Moves between elements:
* | ne ze fe gu pe
pb | cr jd nt mj jt
mf | sb br nl mp fj
lj | ns bg lp pj mp
sb | mc tc nq mf md
jh | qb ql fd cd nc
jd | jc cr rp rh nt
ms | qm hc cd hq mz
md | dz nq tj fj ns
fd | bh qg tp qq qm
nh | fh gq gg cg zb
gp | cm hq tm zn ld
qj | sz jg sq hg qn
hq | ms cm fl dg tm
mz | dr cd td tm ht
cj | mp pr bt gq dt
dg | hq gp ld ff jn
tm | mz fl rn jn sc
hr | jg qj qn pz nz
bd | fj jj dq dt pj
mp | mf lp jj cj bd
tz | qn nz pp hs tl
fz | jz ml jq sq cg
jn | tm ld mh cr zg
nz | sq qn hp tb pp
zg | sc mh zn rp ff
zb | bl gg ml jg fz
zn | gp dg jn zc jc
hf | mh zg ff nt zc
tl | hp pp pz ql bh
cq | qr cz fb nq dn
fl | cd mz ht ld rn
tc | lz mc dz br nq
qb | pp tl bh jh qg
pc | mm gn jb cz zl
qm | hs tp jh ms dr
hs | tz tb qb qm ql
nq | cq dz tq nl tj
hh | zf dj rh gn mj
zc | zn ff cr dj jd
qn | cp sq pq tz hp
bq | dc bb qr mc cz
bt | jj bd pj bl nm
jt | rp nt dj nj hh
nm | dq pj cj jz fh
jj | nl fj lj bt dq
sn | jb zl bq dn lz
cd | jh dr qq fl td
ht | qq td cm sc hq
th | pj nm fh ml gq
sc | ht rn gp zg dg
cm | hc ms mz gp fl
cg | nh jq sz pq jg
qq | fd nc hc ht ms
fh | pr cj dt nh bl
sq | fz cp sm nz pq
td | nc qq ms rn cm
br | tc sb md lp nl
zl | qd jb bb fb bq
lp | br mf fj pr jj
cr | jn jc hf pb rp
bh | hg pz tb fd hs
gn | hh mm qd qr jb
qr | gn pc zl cq sn
nt | hf rp zf mr dj
tp | tb hs ql hc jh
mr | nt jt hh dc mm
jb | mj qd dc sn bb
ql | tl qb qg dr fd
bb | nj dc pc lz qr
jc | ld jn zg jd hf
pp | pq hp hg qb pz
tj | dn tq sb bg br
dj | zc zf pb mm rh
dt | bd bt nm gg th
fj | md nl bg bd lj
cp | ml fz cg qn sm
mj | pb rh mr jb nj
pz | hr hg tz qg tb
dq | bg lj mp nm pr
ld | fl tm sc jc mh
sm | jq cg jg hp qj
hg | qj hr nz bh tz
rh | jd pb jt qd mr
tb | nz tz tl tp qb
qg | pz bh hs nc tp
ff | dg zn jc zf cr
gg | dt bl jz sz ml
pq | cg sm qj pp hr
dz | cz cq dn md tq
nl | nq md ns jj bg
hc | tp qm dr cm cd
gq | cj fh bl jq gg
lz | bb bq cz tc cq
nj | jt mr mm bb gn
rn | td ht hq mh gp
pj | lj dq pr th cj
dr | ql jh nc mz qq
sz | gg zb fz qj cp
ml | th jz nh cp jq
jz | nm th gq fz nh
jg | zb sz cp hr sq
cz | pc qr sn dz fb
nc | qg fd qm td hc
dc | mr nj gn bq pc
zf | ff zc jd hh pb
fb | zl sn lz tq mc
bg | tj ns mf dq lp
hp | sm pq hr tl hg
ns | tq tj br lj mf
tq | fb dn tc ns sb
mh | rn sc dg hf zn
qd | rh mj nj zl dc
dn | sn fb mc tj tc
pr | lp mp bd fh bt
mc | bq lz cq sb dz
bl | bt dt th zb jz
rp | zg hf zc jt zf
mm | dj hh mj pc qd
jq | gq nh zb sm sz

The rows follow the links: the fewer symbols apart two elements are, the more alike their rows tend to be.

Each row is also shifted at random along 8 hidden directions that mean nothing.

Some elements, each with a row of numbers:
tz [  63,   -5,   -6,    5,  -10,   31,   14,   10,  -22,  -22,   -3,  -20,   -2,   25,  -33,  -30,  -46,   19,  -20,   -9,    6,  -34,   42,  -15,  -22,    1,   18,    9,   -5,   49,   14,  -17,  -23,   11,   13,    7,   36,   -1]
dj [   0,  -19,   20,    3,    9,  -28,   10,   10,   -2,    2,   11,   -2,   15,   -4,   14,    1,   11,  -46,    2,   -3,    6,   33,  -17,   32,   -9,   16,   15,    0,   18,   -8,  -29,   24,   29,   11,   -2,  -17,  -16,  -32]
sc [  67,   13,   17,   30,   10,   50,    0,    9,  -31,   21,   24,  -30,  -11,   45,   -2,  -11,  -43,   28,   48,  -61,   43,    3,   32,  -40,   10,   19,  -12,   15,   24,   33,  -11,  -14,    0,    7,  -11,   36,   49,    0]
tm [  27,   23,    3,   15,  -22,  -33,   15,   35,  -24,  -35,  -73,    0,  -22,  -20,  -12,  -43,   -6,   35,   -5,  -24,   15,    0,   60,  -22,  -36,   11,   21,    0,   26,    6,   -1,   -3,   51,  -23,    2,   -6,   37,   10]
mh [ -30,  -51,   40,  -22,   13,   44,   56,   -4,   11,  -19,    9,   31,   42,  -18,  -32,   35,  -45,  -30,  -13,  -10,   18,   28,    3,   -4,  -32,   49,   29,    8,   19,   16,    6,   31,  -42,    0,  -41,  -30,   31,  -47]
qg [ -22,  -22,    5,  -23,   13,   24,   10,   -3,   -2,  -19,   44,  -16,   -4,    0,  -30,  -17,  -16,   -6,   -7,    6,  -18,  -19,  -15,   25,    2,   16,  -12,  -14,    0,   17,    0,   13,  -32,   13,   10,  -12,   13,  -22]
rp [ 132,  -51,   46,   22,   25,   10,   21,    0,   -9,   51,   65,  -30,   33,   58,   -2,    9,  -33,  -44,   21,  -50,   62,   41,    0,   42,   12,   53,   33,   27,   10,   27,  -46,    7,   25,   12,  -20,   16,   25,  -35]
ms [ -35,  -75,   44,  -11,   27,  -12,    1,  -13,   -5,    5,  -28,    0,   -2,  -30,  -29,   72,  -35,   -2,   -8,  -14,   26,   29,   -3,   62,  -30,   71,   15,   -4,   -1,    6,    0,    7,    4,  -18,    1,  -29,   27,  -15]
nl [  14,   37,  -22,   -3,  -23,   -1,   -9,   -6,   12,  -10,   20,   15,   -2,  -46,   19,  -35,   19,   -1,   -3,   22,    1,  -25,  -31,   26,   17,  -55,   10,    8,   -1,  -15,    3,   -5,  -66,  -13,    0,   18,  -35,   19]
mj [  25,   -5,   37,   13,   10,  -50,    0,  -11,  -13,   43,   56,   -7,   11,   38,    6,  -54,  -19,  -30,    2,  -46,   78,   -7,    0,   78,   58,   16,   80,   35,   -2,    7,  -61,  -15,    7,  -27,   12,   58,   21,   29]
ns [  71,   27,  -33,   17,  -42,  -54,    8,   28,   10,  -10,  -34,  -16,   13,    0,   23,  -63,   51,   -5,  -29,   19,    1,   11,   29,    0,  -22,  -29,    9,   13,   -8,  -17,   -5,  -15,   75,   -2,   -4,    1,  -29,    5]
jc [  35,   13,   12,   14,    0,  -28,   12,   34,   -9,   26,  -26,   20,  -19,   21,   16,   23,    4,   -2,   15,   -9,   -4,   23,   10,  -26,  -10,  -16,   26,  -15,   28,  -10,  -10,   29,   41,  -12,    2,  -35,    4,  -24]
tq [   5,    0,    1,   24,   -2,  -11,  -30,   -5,    9,   77,   -4,   -1,   -4,   23,   44,   68,   11,    2,   23,   -9,   35,   34,  -16,    9,   13,  -24,    5,   15,  -12,  -22,    1,  -19,    8,  -16,   -1,    6,  -26,    9]
jg [  -9,  -59,   -3,  -10,    0,   38,   20,   -3,   17,   11,  -23,  -18,   33,   35,  -26,   59,  -18,    6,  -28,   10,   -1,   30,   35,  -32,  -47,   43,  -24,    8,  -31,   19,   37,  -16,   31,   17,  -24,  -29,   17,  -28]
cg [ -24,    7,  -37,   -3,  -18,   15,   10,   20,   14,    3,  -19,  -26,    7,   58,   -9,  -14,   27,   28,  -17,   14,  -30,    7,   48,  -76,  -18,    0,  -48,   -6,  -24,    1,   31,  -19,   75,   18,  -10,  -13,    8,   -7]
hh [ -73,   18,   16,   20,   25,   26,  -12,   -9,  -31,   10,  -15,   24,   -1,   41,   26,   57,  -39,  -30,   27,  -16,  -11,   -2,    0,  -65,    5,  -20,   21,    4,   16,   24,   -5,   10,  -29,   34,   21,    8,   -4,   -7]
bd [  -4,  -62,    2,  -11,   14,    1,   -9,  -27,   24,   28,   38,  -25,   37,    8,    4,   46,   15,  -43,  -17,   22,    1,   31,  -36,   55,   -4,   30,  -23,    9,  -35,   -5,   -2,   -8,   11,   24,   -6,   -8,  -36,  -22]
mc [   5,  -12,    5,    8,  -12,   12,   14,  -10,   15,   11,   17,  -14,   45,    5,   11,  -20,    4,  -16,   -4,  -19,   51,   30,   14,    8,    0,   23,    4,   38,  -10,   -2,   -7,  -24,   13,    0,  -36,   35,    1,    3]
ml [ -24,   25,  -33,   -2,  -17,  -41,  -41,    6,   12,   18,  -23,  -16,  -42,  -20,   13,   -7,   50,   51,    2,   19,  -15,  -11,   -8,   22,   15,  -27,  -39,  -20,  -20,  -37,   15,  -22,   35,  -30,   19,   -1,  -19,   36]
mf [  18,   -6,  -16,   21,   -6,   51,  -18,  -12,   -2,   16,   20,  -37,   25,   17,   27,   26,   -7,  -17,   15,   -2,   12,   17,   -6,  -13,  -16,  -10,  -36,   24,  -15,   18,   13,  -26,  -22,   40,   -6,   21,  -26,  -14]
zg [ 134,   55,    9,   27,   -9,  -23,  -18,   23,  -29,  -27,  -60,   41,  -63,  -85,   17,    8,   -9,   39,   40,  -11,   -9,  -21,  -16,    4,  -11,  -46,   22,  -28,   56,  -11,   -4,   29,  -47,  -36,   14,  -15,    1,   19]
dr [ -39,    9,    3,  -14,   37,   20,  -15,   -1,   -2,   21,   55,    0,  -35,   35,   -6,   18,   11,    7,   37,   -1,  -47,  -12,  -37,  -25,   46,   -1,  -46,  -40,   12,  -11,   -7,   29,    0,   13,   16,  -15,    4,  -13]
jb [-161,   23,  -10,   35,  -19,   -6,  -29,    6,  -44,  -41, -118,  -17,   -1,  -19,   35,   24,  -21,    4,   -1,  -15,   14,   15,   60,  -57,  -69,   -2,   -4,   26,    6,   22,   21,  -38,   28,   29,   25,   17,   -7,   13]
sb [ -93,   35,  -19,  -29,  -16,   24,   18,   -9,   40,   -3,   50,   39,   22,  -27,   16,  -27,   30,  -18,   -5,   32,  -15,   -9,  -42,  -12,   30,  -53,   -2,    2,   -1,  -32,   11,   14,  -71,   -9,  -26,    1,  -37,   -5]
lj [  83,  -21,   11,  -14,   10,  -22,   21,  -26,   26,   30,   44,   42,   36,   35,  -10,    1,   -5,  -42,  -34,   20,    5,  -19,  -22,   30,   44,  -10,   69,   15,  -27,    1,  -20,    9,  -25,  -12,   -6,   10,  -11,   15]
qr [ -56,   33,   -2,   15,   -1,  -19,  -34,   -9,   -2,   24,    6,   -6,  -16,  -19,   39,   -6,   26,    8,   35,  -19,   27,   10,  -23,   18,   33,  -17,  -14,    8,    7,  -29,  -16,  -15,    0,  -16,    3,   36,  -20,   28]
sm [  64,   29,  -37,   -4,  -37,   -4,    0,   20,    5,  -48,  -35,  -16,  -23,  -53,  -16,  -60,   26,   53,  -16,   20,  -19,  -25,   22,   -1,  -27,  -19,  -32,  -12,    0,   -7,   26,  -13,    6,  -17,   -4,   -5,    3,   18]
mp [   0,  -16,    8,   -1,   33,   14,  -19,  -36,   10,   68,   26,   46,    9,   70,   14,  106,  -23,  -32,    2,   21,  -23,  -13,  -38,  -27,   44,  -32,   34,   -2,  -30,    6,    5,    7,  -45,   11,   17,   -6,  -25,   11]
br [ -56,  -20,   -4,  -12,   -6,   31,   44,   -8,   28,   25,   30,   19,   70,   78,    0,    9,  -10,  -50,  -37,   15,    6,   17,   22,  -57,    3,   -4,   33,   31,  -29,   15,   10,   -4,    4,   26,  -29,   -1,   -6,  -26]
lz [ -77,  -35,    4,   -1,    6,   27,  -15,  -17,   27,    5,   -1,  -20,   29,  -58,   34,   66,   32,  -22,   25,    6,    9,   71,  -43,   25,  -31,   35,  -74,    6,    2,  -33,   12,    1,    4,   19,  -37,  -14,  -44,  -33]

Where do the symbols, taken in turn from left to right, take each start?
Answer with the element's name.
[  44,  -43,    5,   -5,    1,  -12,   13,   14,   -9,  -22,   30,  -68,   10,   11,  -31,  -61,    4,   -8,  -18,  -12,   12,   12,   21,   56,  -23,   61,  -25,    1,   -5,   20,  -18,   -8,   64,   19,    3,   -1,   22,  -28]
fe fe pe gu ze ne: hs
[-123,   20,  -19,    3,  -16,  -10,  -27,    7,   23,   57,    4,   -6,   -7,   -1,   50,   37,   44,    3,   19,   13,   12,   37,  -26,    3,    8,  -42,  -27,    3,   -9,  -43,   11,  -12,   10,  -12,   -4,   -9,  -46,   -6]
ne gu fe ne ze pe ze: zl
[  63,   13,   22,    5,   16,  -35,    8,  -19,    4,  -11,  -24,   63,   13,  -21,    7,   13,    4,  -22,    3,   -2,   -6,   -3,  -15,  -11,   29,    3,   42,    1,   13,  -19,  -23,   24,    0,  -16,  -13,   12,   -5,   31]
gu gu pe ze ze ze gu ze: cq
[ -15,    0,    9,   35,   -1,   -1,  -14,   29,  -29,   44,   -8,  -44,  -12,   46,   31,   20,  -14,   -9,   30,  -35,   35,   39,   23,   -7,  -24,   -1,    1,   11,   17,   16,  -14,   -9,   46,   18,   15,   -3,    4,  -30]
ne ze ze fe gu gu gu: pb
[  35,  -15,  -11,  -11,   11,    1,    8,  -22,   18,   -8,   19,   14,   33,   30,   -7,    5,   13,  -32,  -25,   28,  -36,  -11,  -11,  -17,   15,    4,   -2,    2,  -27,    2,   -1,    4,   12,   25,   -5,    2,  -19,    3]
pe fe gu gu pe ne: jz
[  47,  -22,  -11,   -3,  -21,   -3,  -21,   11,    3,    4,   -1,  -46,  -31,  -59,   -9,   -4,    5,   42,   -2,    5,   24,    4,  -13,   85,  -31,    3,  -28,   -6,   -6,   -5,   16,  -20,  -21,  -25,    8,  -14,   -2,   -4]
ze ze fe gu ne fe ne: nh
[ -51,  -79,   45,  -28,   29,  -14,  -13,  -22,    7,   67,   44,    1,  -21,   -7,  -25,   85,  -46,   -7,  -13,    0,   40,    2,  -50,  129,   13,   25,   52,   -8,  -21,    5,   -7,    5,  -68,  -39,   28,  -30,    9,  -12]
ne ne ne ne gu pe pe fe: sm
[ -37,    2,  -42,  -42,  -24,   50,   63,   22,   40,  -60,   32,   -9,   42,   17,  -39,  -78,   39,   -3,  -41,   42,  -64,   -3,   26,  -76,  -24,    5,  -60,  -15,  -10,   -2,   34,   18,   29,   34,  -44,  -35,    4,  -47]
pe fe pe fe fe fe: qj
[  33,   -5,   11,   29,    6,   10,  -19,   11,  -40,  -12,  -42,  -43,  -26,    5,   -8,    3,  -30,   37,   27,  -44,   23,    7,   43,  -13,  -29,   41,  -25,    4,   15,   28,    0,  -22,   39,    8,   11,   16,   41,    9]
pe gu pe ze pe ze gu gu ze: jc
[  14,  -13,    8,  -16,   28,    7,    1,    1,   -2,  -16,   23,    2,  -17,    3,  -21,    9,    3,   -2,   11,    9,  -47,   -8,  -23,   -5,   11,   19,  -31,  -34,   11,   -1,   -4,   31,    8,   14,    8,  -25,    8,  -18]
ze gu ne pe fe gu fe ne fe: ql
[  23,   -6,   -2,   20,   16,   18,  -35,    8,  -33,  -34,  -49,  -41,  -39,  -35,    2,   41,   -3,   30,   40,  -12,  -32,   15,    2,  -18,  -44,   33,  -80,  -27,   23,   10,   13,    3,   32,   30,   17,  -18,    5,  -14]
ze ze fe fe ze ze ne ze gu: pp
[  10,   -9,  -24,  -24,  -10,   24,   20,   18,   21,  -29,   -7,    1,   -3,  -23,  -19,    9,   22,   10,  -16,   42,  -58,    3,   -8,  -24,  -36,   -9,  -45,  -32,    0,   -8,   35,   24,    1,   14,  -13,  -58,  -13,  -38]
ne fe ne ne ze ze fe ze fe: mp
[  89,  -10,    5,   -4,    7,  -19,    8,   10,  -10,    7,  -11,   16,  -21,   29,  -26,   12,  -20,    7,  -18,   10,  -24,  -26,    9,    1,    0,   -8,   36,  -21,   -3,   17,    0,   17,    6,   -8,   23,  -28,   18,   -1]
pe ne fe fe fe ne ze: cg
[  27,  -16,   -9,  -17,   -6,   32,   12,    8,   11,    8,   64,  -36,   -3,   11,  -25,  -37,   -4,   12,   -7,    1,    7,  -11,   -7,   34,    5,    3,  -19,   -3,  -10,   12,    6,   -5,  -24,    0,   -4,   -3,   13,  -21]
ne fe pe pe pe ne: sq
[   1,   21,   13,   -2,  -12,  -44,   20,  -10,   12,   -6,  -51,   75,   16,  -24,    4,    1,   -4,   -5,  -26,    6,   19,  -13,   13,  -10,   15,  -20,   81,   17,    0,  -18,   -4,    4,  -17,  -44,  -13,   10,    2,   42]
ne pe ze ne gu gu ze gu: mc
[   0,    2,    7,    9,    5,   14,   10,   13,   -8,  -17,   22,  -18,   14,   -5,   16,  -16,    5,  -37,   20,   -7,   -7,   26,  -11,   -5,  -16,    8,  -19,   -1,   26,    5,  -17,   22,   10,   33,   -7,   -8,  -14,  -42]
gu ze ze pe ne ne ze ze gu: zn
[ -19,   12,  -24,   41,  -36,  -16,  -21,   21,  -14,   45,  -40,  -51,    9,   57,   40,   -3,    5,    7,   -7,  -17,   51,   30,   57,  -19,  -32,  -21,    9,   40,  -23,   13,    7,  -57,   67,   11,   12,   24,  -11,    7]
fe gu pe gu fe fe pe: pr
[   4,  -12,    7,   10,    4,   23,   34,  -11,   -3,  -52,  -10,   -9,   66,   18,   -4,  -37,   -3,  -44,   -9,  -17,    3,   25,   37,  -57,  -21,   53,  -13,   31,    4,   20,  -13,   -3,   47,   47,  -36,   30,    9,  -13]
pe ne gu ze ze ne ze gu ze: rh
[  39,  -13,   -8,   11,    4,   -7,  -18,   18,  -28,  -57,  -68,  -32,  -31,  -43,   -9,   19,    5,   17,    7,   11,  -50,    8,   13,   -8,  -62,   28,  -57,  -31,   19,   12,   14,   11,   47,   31,   21,  -38,   -1,  -22]
ne ze ze ze pe fe ne gu ze: qn
